Group, then class:
[ -0.7  -2.6  -6.4  18.0   3.3  11.1  15.5  -5.6  -9.2 -23.1  30.2  18.5
  -7.2  -9.1  14.3  24.6  -2.9  -5.2 -16.0  17.1   7.6   8.3 -15.3  -7.0
  -2.9  14.4  -9.8   3.8  -3.6   4.8  -1.8  -4.9   8.4  -8.2  -4.0   4.4
  -1.9  11.0   5.0  10.7   3.6   7.2 -14.4   4.7   5.2  -7.8   2.7 -17.0
  -4.7  11.9  -0.2   8.9 -38.3   8.5  -0.6  -2.1 -12.7  10.3   0.2   6.1
   5.1 -21.0 -13.2   7.1 -11.9  -8.4  45.9   4.9 -15.0 -12.4  -6.9  -7.1
 -10.9   1.9  15.6  13.8  -8.2  15.6  16.0  -3.5  -2.3   3.3  10.4  22.5
   1.9  18.3   3.0 -10.7  -3.9 -10.6  -8.5  19.5  38.0   6.2  -8.1   4.9
  -9.9 -12.3  14.5   9.6 -21.4   9.8 -13.2   6.9 -19.5  -2.4 -10.6   7.9
  -6.7  -2.2  25.3   7.7 -19.6   9.3   1.6   3.6  13.5   5.8 -13.2  11.4
  -1.6  28.8  14.9 -29.6  -7.0 -13.0  15.9 -24.8  -8.3 -24.4   9.0  17.9
 -18.7   0.4   8.4 -12.7 -13.4   5.3 -11.3  -1.6  33.0  14.1   4.9  -1.2
 -15.2  -8.9  17.8  -5.3   6.8  -7.3   8.8  -5.6 -26.1 -29.3  -5.5  -0.2
  18.3   5.5  31.2   8.5  -6.4 -16.2  18.2  -4.7  -5.1  28.4 -15.9 -12.2
  15.9 -10.6   2.5] | j718:(86)
[-31.3  -8.8  19.1 -18.5 -10.6  17.0  -9.0   6.4  14.7  70.8 -17.6 -11.0
  15.2  -5.1 -16.7  -9.8   2.0  -5.9  -0.3  23.9  -4.0   6.8   5.8  22.7
   0.1  -1.2   2.3   4.7   9.3  -5.1   1.8  11.2   3.9  25.2  -8.8   7.9
   8.4  16.8  -0.3   4.4 -25.6 -16.0  -8.8  -4.6 -11.3   3.6  15.0 -25.8
   3.5  47.7   9.7  -5.9  30.3  -6.1   3.2   5.9  -5.5  -2.3  -3.0 -16.6
 -12.1  -1.5   8.0  -0.9  40.6  -4.0  -8.8   9.3   2.3  24.0  12.7  -2.3
 -11.9  -7.5  16.4  -6.2   2.8 -12.1  -1.6  -6.9  33.3   6.2  14.1   0.1
   4.2 -10.8  -5.9  15.8  15.0  10.0  10.2   5.7  13.1  -4.3   5.6  21.4
   4.4 -11.7   1.2   4.3 -17.0   4.6   1.1   3.4  25.0  -2.0  15.1   2.1
  41.1   3.2  -5.9  55.7  -6.9 -15.6  -8.4  -6.5  11.7  -6.5  25.9  -3.0
   1.7  19.0 -16.0   2.8   7.8  -5.7   5.9  -0.6   6.1  -7.4   2.1  -7.1
 -11.0   2.7  16.1  20.3  -0.4  -4.7 -17.4  -6.2   2.4  -4.8  -4.6   6.1
   2.4   9.5  20.2  -2.4  -3.2   9.1  17.8  14.4 -27.0 -43.4  -2.5   4.5
   3.8   5.5  20.6  20.3  -1.7  -5.6   6.7  -0.9  -9.9  -5.8  -4.8 -33.6
  -4.4   0.2 -10.2] | j460:(81)
[-38.9  -5.0  20.8 -41.6 -25.1  23.6 -26.8   7.4  10.1  20.5 -25.2  23.7
  45.1   5.6 -29.0  13.2   4.7 -13.1   2.6  -0.3   6.4  10.0  14.2   2.1
 -31.6 -10.8  20.2   2.4  17.0 -12.8   2.0  25.9   2.7  40.7 -15.5  10.4
  22.5 -11.9   1.2   8.7 -12.3 -23.8  -4.3 -10.2 -15.8  -8.6  23.9 -47.2
   0.4  39.0  11.8 -11.1  69.2 -14.2  32.1  -0.2 -10.4  -9.7 -11.8 -19.8
 -12.1 -29.3   1.5 -13.7  42.3  -9.9 -17.3   1.4 -36.3  28.2  14.4   0.2
   5.1  -8.3  14.2   0.2 -12.2 -30.9   8.2 -54.3  19.3  -4.9  19.6   0.7
   2.3   2.1  -0.4 -14.2  34.5  41.8  16.3  39.9  37.8  -9.2  11.1   6.0
  18.5 -30.9 -10.5  -4.4  11.1   5.7   3.5   0.4  20.3   0.5  19.4  -5.0
  48.0  -5.5 -15.6  53.5 -41.8 -21.7  -5.3 -13.6   5.5 -14.5  28.8 -14.4
  -2.6  22.3 -24.2   4.1   5.6  -3.9   5.1  -6.1   8.3  29.9 -13.1 -17.2
 -29.3  17.9   1.5  23.7  -5.7  -2.7   2.1 -12.0  -5.2 -26.9   8.5   9.1
   2.3  -2.3  11.4  11.5  -1.7 -13.2  30.6  25.1 -10.4 -22.2  -3.8   2.9
   7.8  -7.8  26.9  29.9   1.9 -11.7  26.3   0.5 -24.0   9.3 -12.9 -26.2
  19.0   3.4 -19.9] | j460:(85)
[ -9.9   6.8 -22.3  -2.2   0.3  12.5  -5.2   0.1  -4.5 -36.7  37.8  19.5
  17.2 -17.7  29.6  49.6 -11.7  -5.6 -14.2   9.1  17.1  23.0  -6.5 -23.6
 -29.0  -0.8   3.6   7.3 -13.5  11.8  -0.3  -1.1   1.7 -19.9  -3.3   0.9
   4.8  -8.7   2.3  11.2  22.2   0.2 -16.7   6.9   9.1 -31.4   0.4  -5.4
  -8.3   2.0  -1.4   4.4 -46.2  20.6  14.6  -3.2 -20.4   6.9  11.8  11.7
  45.7 -33.1 -13.4   4.3 -31.7 -22.5  60.6   1.0 -29.3 -25.6 -14.5  -1.6
   5.1   5.8  21.3  23.6 -22.7 -10.1  27.2 -13.6 -45.5  10.1  12.2  23.9
 -13.4  28.2   8.2 -39.4   3.0  -5.9 -29.4  27.8  55.5  -4.6  -6.5  -2.0
 -10.3 -13.6   9.6  -2.3  -5.8   9.5   0.5   7.5 -40.8  -7.8 -13.4  -0.3
  -0.3 -16.0  44.4 -24.5 -26.8  21.9   3.5   2.4  18.0   5.0 -32.6   9.6
   8.4  21.1  47.7 -29.5  -5.2  -9.6  19.4 -22.5  -9.8 -16.2  25.4  21.7
 -26.5   4.4   1.5 -23.2 -17.9  12.1  -5.7  -0.2  37.5  20.2   6.5 -23.5
  -4.8 -16.2   3.1   4.6   6.4 -37.5  20.6   3.0 -21.8 -17.7  10.5  18.7
   8.8  -5.4  29.4  -9.4  -0.6 -33.1  34.4  -8.0 -18.7  34.3   5.1  -0.9
  38.5 -12.0 -10.4] | j718:(87)
[-22.6  -9.9  -1.0  26.1  -7.6  14.0  26.5 -17.1   0.9 -46.9  32.9   0.6
  12.6  -7.0  26.6 -20.3 -25.5 -16.7 -29.7  31.2  22.8  12.1   7.2  -5.2
  -0.5  -3.8   8.7  -5.7 -14.7  -4.0   4.0 -17.1  11.0 -10.3  -2.1  -1.4
   0.9   3.6   3.5  13.3  18.4 -12.8  -9.4  -0.7   5.9 -16.2   3.9 -18.5
   7.3   8.4  14.4   9.7 -28.8   2.1  -1.1  -6.2  -8.5   8.1   4.6   8.2
  15.2 -20.0  -8.8  13.4 -34.0 -44.7  19.8  -3.3   8.7  11.4  -7.2  -0.7
  -4.2  -2.2  21.1  15.7 -12.2   7.2  13.7 -13.5 -12.2   4.3  15.0  27.7
  -3.8  12.7  11.2  -4.3 -10.8   0.1 -12.9  36.0   3.1  29.8  -7.2  -6.2
  10.0  -7.6  12.0  -5.5   7.8   9.2   6.1  -5.8  -2.2  -7.9 -22.9  -1.0
  -2.6   0.2  39.7 -16.7  -5.9   3.4  -5.4  -1.3  12.4  17.8  -6.3   2.7
  -6.1   6.9  45.1  -7.8  -2.9  -8.1  16.6  -7.1  12.8 -16.2  20.5  34.5
 -36.0  -3.0 -21.4 -33.5 -19.2   8.3   4.9   3.3 -11.5 -25.4   0.5  -2.3
  -7.4 -29.7  -5.1   5.6   1.3 -16.8  17.6   1.5 -25.4 -31.9   7.4  -4.3
  -1.6   9.8  38.4   6.4   2.9 -22.4  28.5  -7.8   2.4  35.1 -22.5   4.1
  28.3  -4.5 -21.9] | j718:(86)
[-23.8   6.0  -9.2  -4.1   6.7 -16.6 -15.5  18.4  -4.9  14.1  29.3   6.7
  15.5 -16.9  29.2  37.6 -15.5   3.2   3.9  30.4   2.1  16.3 -21.2   7.9
 -17.8  -2.8  -8.4  22.2 -18.8   8.3   3.9 -10.8  -4.3 -13.4   2.2   1.0
  -5.3  30.6   1.7  18.6   7.0   4.1 -12.8   4.8   8.8 -14.0   1.7   0.9
 -13.1  37.8  -4.1   6.3 -16.5  23.2  -5.5   6.0 -23.9  10.4   7.6  19.0
  24.2 -17.9  -0.3  18.3  -4.6 -12.3  62.0   2.0 -21.5 -35.8 -22.0  -2.9
  -3.6  -3.4  19.9  -9.9  -5.9  -5.7  17.3  -0.3 -52.8   0.2  10.2  17.2
  -2.1  40.1   9.1 -20.6  -2.3 -19.3 -13.9  11.4  45.6 -14.5 -10.7  15.7
  -5.4  -2.0  15.0   8.7 -32.8  23.1   1.9   8.3 -12.2 -18.5  -0.1   7.5
  21.4 -24.1  26.4  -5.4  -2.2  14.8   2.2  10.4  23.2  -4.0 -23.7  12.6
  14.7  18.3  31.7 -14.2   1.9  -7.0  23.2  -0.5  -6.9 -53.3  26.4  15.2
 -23.8   2.3  24.3 -21.7 -14.8  -0.2 -18.1   7.7  58.5  27.4  -7.2 -12.5
   6.9   4.3  15.7 -15.5   7.6  -6.8  24.0   7.1 -68.0 -24.1  -6.9  21.3
  14.0  26.8  27.5 -11.6 -12.3 -24.7   1.3  -5.2 -10.8  17.9   4.9  -0.1
  30.6  -5.9  -6.2] | j718:(87)
[ 32.4  38.5  10.5 -57.0   0.1  -5.1   4.2 -24.0   8.4 -10.4 -20.9   3.0
  22.2   6.6 -20.5 -11.9   2.1   5.8  11.4 -52.0  -9.0 -30.5  19.7  -5.6
 -11.9  -6.9   6.8  -9.1   7.5   2.7   0.8  32.8  -8.3  19.1   2.0  -5.1
   2.8   9.6   9.0  -0.1   0.5 -17.6  13.7 -16.3 -12.5  17.7   4.3  -9.7
   6.5 -15.4   5.8  -8.3  49.8  -7.0  13.9  10.9   4.0 -26.3 -17.0 -12.3
 -13.5   4.0   5.5 -22.5  45.3  15.1 -36.3  -7.6 -23.7  23.3  14.7  -2.5
  -3.7  -0.8  -9.7  10.9  -8.2 -11.0  -0.3 -21.6  19.3  -9.5  11.7 -23.4
   1.7  -8.2  -4.1  24.8  11.0  37.5  32.5   5.2 -15.4 -15.4   7.4  -6.6
  -4.4   6.2 -21.0  -5.0  -8.3   3.2   5.6   0.0  10.8   6.6  16.4   0.0
  31.0 -13.1 -21.1   4.0 -15.9  -8.8   7.9 -10.7   4.1 -11.3  13.1 -12.1
   1.2   0.1 -34.3   8.7  -0.9   7.5 -18.7   4.1  -2.1  36.2 -53.3 -19.1
  19.8  11.7  -2.2  37.3  20.2  -3.5   2.9  -7.0 -37.5   1.4   7.6   8.9
  -7.6  10.1  -7.1   8.3  -2.5  12.7 -18.9   9.2  -3.0  29.2  -1.5  -4.2
 -15.8  -5.1 -19.5  29.2   6.8  13.2 -14.5   7.5 -29.1 -11.6  -8.8  24.0
  -3.2  16.7  12.9] | J336:(95)
[-12.3  20.1   6.4 -44.8 -15.0  -5.4  -8.5 -34.3  10.6  -3.3  -5.3  -0.6
  43.4  13.1 -16.4 -29.0  -2.9   6.5  14.7 -36.0   3.1 -30.8  42.0   4.6
  -0.3 -28.3  14.0 -11.1   0.2   5.6   9.8  18.4  -4.1  24.0  -7.2  -1.2
   9.3  -6.7 -23.9 -13.4  13.0 -19.4   6.4  -5.8 -11.0 -12.0  -6.6 -17.2
  11.4   8.1  10.9   4.1  60.5 -10.4  22.2  11.7   2.1  -3.5 -16.8  -5.8
  13.4 -13.2   9.1 -16.6  30.5   9.5  -9.4   5.0 -33.4  17.4   9.5   8.5
   4.1 -12.8 -22.9   4.7   0.8 -37.6  -5.8 -33.1  13.9  -3.6   5.5 -33.7
   2.1   1.9   4.5   8.9  -6.3  33.4  20.7   8.9 -34.7   3.1  -1.8 -21.2
  20.9   5.6 -13.2  -4.0  -9.2   6.4   8.0  -5.7  23.7  -0.2  12.3  -3.3
  38.0  -7.7  -3.3   0.9  -6.9  -4.9   7.9  -0.5   7.4 -10.9   7.6  -5.3
  -3.6 -11.2  -6.6  25.7   1.5   6.8 -11.1  19.1   3.7  34.5 -26.1  -4.1
   8.0   0.2 -38.7  18.9  -0.2   3.6   8.1   0.0 -14.1   2.8   5.0   1.9
  12.6   4.9 -11.9   6.8 -11.4 -20.6   3.4  15.4  -0.7  13.1 -11.6  -1.3
  -9.5   6.3  -8.9   6.0  -7.5   0.4  -4.2   3.2 -13.4   5.3   1.6   4.2
   4.8  13.6 -21.1] | J336:(95)
[ 11.2 -14.5 -12.2  29.8   5.3  23.6  36.6  -6.4  -1.9 -87.6  29.7  14.0
   7.9  -0.9  29.4  17.5  -7.7  -4.4 -26.0   8.6  15.3  23.3 -19.4 -15.4
 -15.1   2.7  -1.7  -8.3 -15.4   1.7  -9.4 -22.9   5.0 -20.3   2.3   4.8
  -8.4  10.1   7.0  11.9   9.1  -9.6  -9.0   5.2  -2.4  -5.8   2.3 -11.4
  -0.7  -0.4   8.2  -3.5 -21.1  13.9 -14.6 -21.8 -10.4 -13.9  -2.4   6.4
  -7.1 -32.3 -18.9  24.2 -36.2  -5.8 -15.0  -7.4   5.5 -26.5 -11.2  11.2
   8.4  15.9  22.1  25.8 -12.1   3.4  20.2 -45.9 -63.4   6.8  13.1  22.6
  -1.8   8.9  -1.8 -21.0   2.2   0.8  -2.9  16.1  26.2  16.6  -1.8 -14.1
  -7.7 -20.3  14.8  -6.7   8.5   4.1   0.6  -4.4 -33.3  -1.3 -17.2  17.5
 -41.0  -6.7  30.6 -19.0 -23.9  15.0   8.6   1.1  14.6   2.5  -5.8  10.4
  -2.8  54.2  16.2 -32.8  -7.4  -3.7  15.4  -6.7  -9.9 -80.6   7.2  26.6
 -20.2  -2.5   7.5 -27.9  -3.0  -3.1  -1.2   3.7 -23.5 -15.0  10.8 -12.8
   3.8   5.0   1.5  23.0   5.5 -26.5   5.3   4.5 -19.3 -26.1   2.8   5.1
  -3.5  -1.5  22.1   5.2   9.1 -33.4  26.6 -10.4  -1.4   5.6 -10.8  -3.9
  26.3  -3.4  -5.9] | j718:(87)
[ 38.9  41.1  -0.5 -41.0  15.3 -30.4  28.7 -31.4   4.8 -39.6  18.3   3.8
  13.5 -13.8   1.7  35.4   0.5  -0.7   9.6 -34.0 -16.8 -29.7 -25.1  11.8
  -4.3  17.5 -17.4  -2.0  -6.8   9.5 -13.2  20.0   0.3 -24.0  11.1   3.9
 -29.1  21.5  23.7  14.3  10.9  -7.9   8.0  -6.3  -2.8  -7.0  -4.1  13.1
   7.6 -36.0   2.7 -10.2  14.0 -23.6 -15.5 -13.4   8.5 -16.9 -10.2  -2.9
  14.9   4.6   6.7   7.8  -3.1  22.4  -5.3 -17.2 -36.5  -8.5  16.5  10.5
 -11.7  -5.6  -0.5   5.7  -4.6  14.2  -9.3 -21.1 -16.9  -0.5  18.4 -29.0
  -4.7  15.0  -3.9   4.6  -9.0   5.7  15.6 -23.0 -26.3 -17.4 -15.5 -11.9
 -20.0   4.4  -8.3  -3.6   0.0  -8.8 -22.1  -5.6 -13.1  16.2 -10.8  13.8
   3.6  -8.5 -29.8 -17.2 -12.1  -7.9  -0.2   9.8   7.5   6.2   6.0  -4.7
   7.7 -21.3 -18.3   8.8  -9.3   5.5 -34.4   8.3 -11.4   5.1 -25.4   4.5
  -3.8   0.7  -6.6   3.7  21.7   4.3  -9.8  -7.5 -40.9   5.1  21.3  -7.1
 -12.2  16.2 -25.3  14.5  15.5  -9.8  -8.4   3.2 -43.0  36.9  -3.4  23.6
  -4.0  -4.8  -5.3  33.2   0.4   7.5  -5.9  -7.3 -13.2  -1.6  10.9  44.6
  -6.2  -5.7   9.5] | J336:(90)
[-23.9 -30.7  14.1 -20.1  -9.4  34.5 -18.2   6.1   8.8 -19.3  -4.4   2.7
  14.7   5.0  -4.9   8.1   4.3 -14.2 -31.4   8.1   8.9  21.6  13.5  -2.8
  -1.4  10.1  -8.4   8.7  15.6  -4.0   5.8  13.5   4.3   8.7  -6.7   5.1
  17.4 -28.2  -3.5   5.0  -6.8 -13.1 -11.5   4.0  -9.1 -20.1   3.8 -36.0
   7.5  20.9  15.3  -2.0   4.7 -19.4  39.4   3.2 -14.2  17.5   5.7 -20.6
   4.5 -23.3   2.5  10.7  37.4   3.2  34.8  10.7 -20.2  -6.6   7.6  -4.5
 -11.9 -16.0   2.4   6.4  -7.7 -16.6  10.7  -8.9  30.6  11.4   0.7   6.2
  -3.6  -9.7  -1.0  -3.5  15.7  13.3 -16.8  29.3  51.2   4.0   4.8  12.5
  -6.8  -4.2  25.3   8.3 -31.4  -0.6  -4.5  -6.5  10.9 -20.2   4.9  11.9
 -10.3 -10.9  39.1  38.5 -13.2  -1.0  -7.9  -7.4  -1.5 -10.2   3.7  10.7
  -9.1  -7.9  -4.7 -22.2  -1.5  -6.9  11.8 -17.1  -8.4   1.8  -6.0 -11.4
  18.1   8.3   3.4   3.8 -15.8  16.8  -3.2  -3.9  25.8  35.4   4.3  -4.9
  -0.4  -6.1  20.3  10.2  11.4 -10.7  -4.6  11.9  24.4 -40.5  -1.2  -2.3
  13.8 -15.7  23.9   6.0  -0.8  -6.2  16.1  -8.4 -14.4  14.0  -6.2 -15.2
  -7.6  -4.0 -20.9] | j460:(81)
